Below are the code and all the weights of a small trained network. Each question names an input and a class and asks about switching units off, where a switched-off unit gives its printed mean instead of its output.

import numpy as np


def w(rows, s, z=0):
    codes = np.array(rows[::2]) - 128.0
    scale = np.full(codes.shape[1], s)
    scale[-1] = z or s
    return codes * scale


def f(y):
    return np.maximum(y, 0)


def log_softmax(a):
    a = a - a.max(-1, keepdims=True)
    return a - np.log(np.exp(a).sum(-1, keepdims=True))


def net(x, mask):
    res = np.array(x, float).reshape(1, 7) / 4 @ E
    y = f(res @ A[0][:, :-1].T + A[0][:, -1])
    res = res + np.where(mask, y, B[0][:, -1]) @ B[0][:, :-1]
    return log_softmax(res[-1] @ U[:, :-1].T + U[:, -1])


A, B = {}, {}
E = w([
[136,132,133,130,125,133],'x0',
[124,125,126,125,131,125],'x1',
[123,126,125,129,130,126],'x2',
[123,124,126,126,131,125],'x3',
[69,174,249,119,122,102],'x4',
[58,97,125,126,57,217],'x5',
[99,205,92,105,199,175],'x6',
],0.016)
A[0] = w([
[125,84,92,134,92,158,100],'N1',
[113,146,139,122,140,154,81],'N2',
[135,155,51,139,188,133,121],'N3',
[146,222,115,78,229,97,126],'N4',
[76,164,105,101,140,203,61],'N5',
[108,139,197,136,88,131,119],'N6',
[94,29,143,118,2,157,138],'N7',
[112,215,185,94,201,92,120],'N8',
[194,149,100,90,125,135,119],'N9',
[203,164,58,75,204,129,213],'N10',
[185,145,142,148,97,73,152],'N11',
[171,119,150,148,131,60,146],'N12',
[119,73,194,125,83,89,110],'N13',
[66,181,92,101,93,208,52],'N14',
[85,174,111,89,165,242,77],'N15',
[202,113,147,117,137,46,209],'N16',
[66,127,168,165,87,133,74],'N17',
[177,88,149,148,122,43,202],'N18',
[187,48,83,149,60,158,185],'N19',
[184,73,45,116,140,161,254],'N20',
[103,116,135,138,126,126,78],'N21',
[78,174,250,117,132,108,132],'N22',
[129,157,123,172,126,155,115],'N23',
[131,89,87,117,108,160,150],'N24',
],0.012,0.0064)
B[0] = w([
[104,145,116,162,95,123,183],'N1',
[118,117,120,133,111,118,151],'N2',
[165,131,144,127,169,138,201],'N3',
[131,168,182,179,149,85,220],'N4',
[145,48,99,125,92,104,211],'N5',
[108,133,148,85,113,140,195],'N6',
[100,198,155,173,121,170,254],'N7',
[88,157,165,179,119,40,218],'N8',
[161,134,133,125,146,157,164],'N9',
[174,132,134,143,170,129,236],'N10',
[106,111,91,101,113,106,181],'N11',
[99,88,120,134,83,110,188],'N12',
[133,146,125,93,111,155,201],'N13',
[122,68,100,101,72,118,226],'N14',
[141,77,97,126,114,85,241],'N15',
[149,46,85,130,127,126,215],'N16',
[115,130,172,90,108,157,186],'N17',
[112,73,84,97,83,128,213],'N18',
[98,151,97,179,88,131,234],'N19',
[164,130,101,208,163,116,251],'N20',
[131,136,125,116,116,126,136],'N21',
[8,135,206,103,52,118,247],'N22',
[147,113,139,130,127,116,147],'N23',
[113,142,110,188,120,137,189],'N24',
],0.014,0.017)
U = w([
[156,37,39,132,148,130,254],'0',
[87,225,143,198,136,95,119],'1',
[91,50,136,24,112,70,145],'2',
[97,213,157,49,125,211,42],'3',
[192,160,133,131,248,114,41],'4',
],0.012,0.0032)

Each question gives the input, the list of numbers given to net, and the class t.
The units are the neurons (one row each of A and B). Each row of codes is followed by its name. A weight is (code - 128) times the scale printed after its matrix; where a second scale follows, it is the last column's (A, B and U).
mask holds one flag per neuron, in row order. A switched-off neuron (its flag False) gives its mean, the last column of its row in B, instead of its output. The means were averaged over made-up inputs and are rounded, as every weight is.
A unit's drop is (log p(t) with every unit on - log p(t) with that unit switched off) / (log p(t) with every unit on - log p(t) with every unit switched off).
The circuit of an input: a set's keep is (log p(t) with only the set's units on - log p(t) with every unit switched off) / (log p(t) with every unit on - log p(t) with every unit switched off). Starting from the 12 units with the biggest drops (on a tie, the unit counted first), units are removed one at a time, each time the one whose removal leaves the highest keep (on an exact tie, the one counted first), for as long as the keep stays at least 0.8.
circuit, biggest first: the units of the circuit, biggest drop first
k most important neurons: the k neurons with the biggest drops, biggest first
drop of u: that unit's drop, to one decimal
input [7,-1,0,3,1,-8,-4], class 2: circuit, biggest first	[N20]
input [-2,1,-4,0,0,6,-8], class 1: 2 most important neurons	[N19 N7]
input [3,4,6,2,2,-2,0], class 2: 2 most important neurons	[N7 N20]
input [1,-2,-4,-2,2,1,2], class 2: 2 most important neurons	[N7 N20]
input [-6,2,-2,7,0,1,-6], class 1: 3 most important neurons	[N7 N5 N14]
input [-4,-2,-4,-3,-2,1,-4], class 1: 2 most important neurons	[N7 N5]
input [-1,0,-5,-3,-2,-4,0], class 0: 2 most important neurons	[N16 N7]
input [3,5,2,6,0,-4,6], class 4: 2 most important neurons	[N22 N10]
input [-8,-3,7,-6,-2,0,7], class 4: drop of N16	0.1
input [0,-5,6,2,3,-7,0], class 2: drop of N12	0.1
input [7,-2,-1,3,-1,-1,0], class 0: 2 most important neurons	[N7 N22]
input [-1,4,-8,-5,-1,-2,-3], class 0: drop of N22	0.2
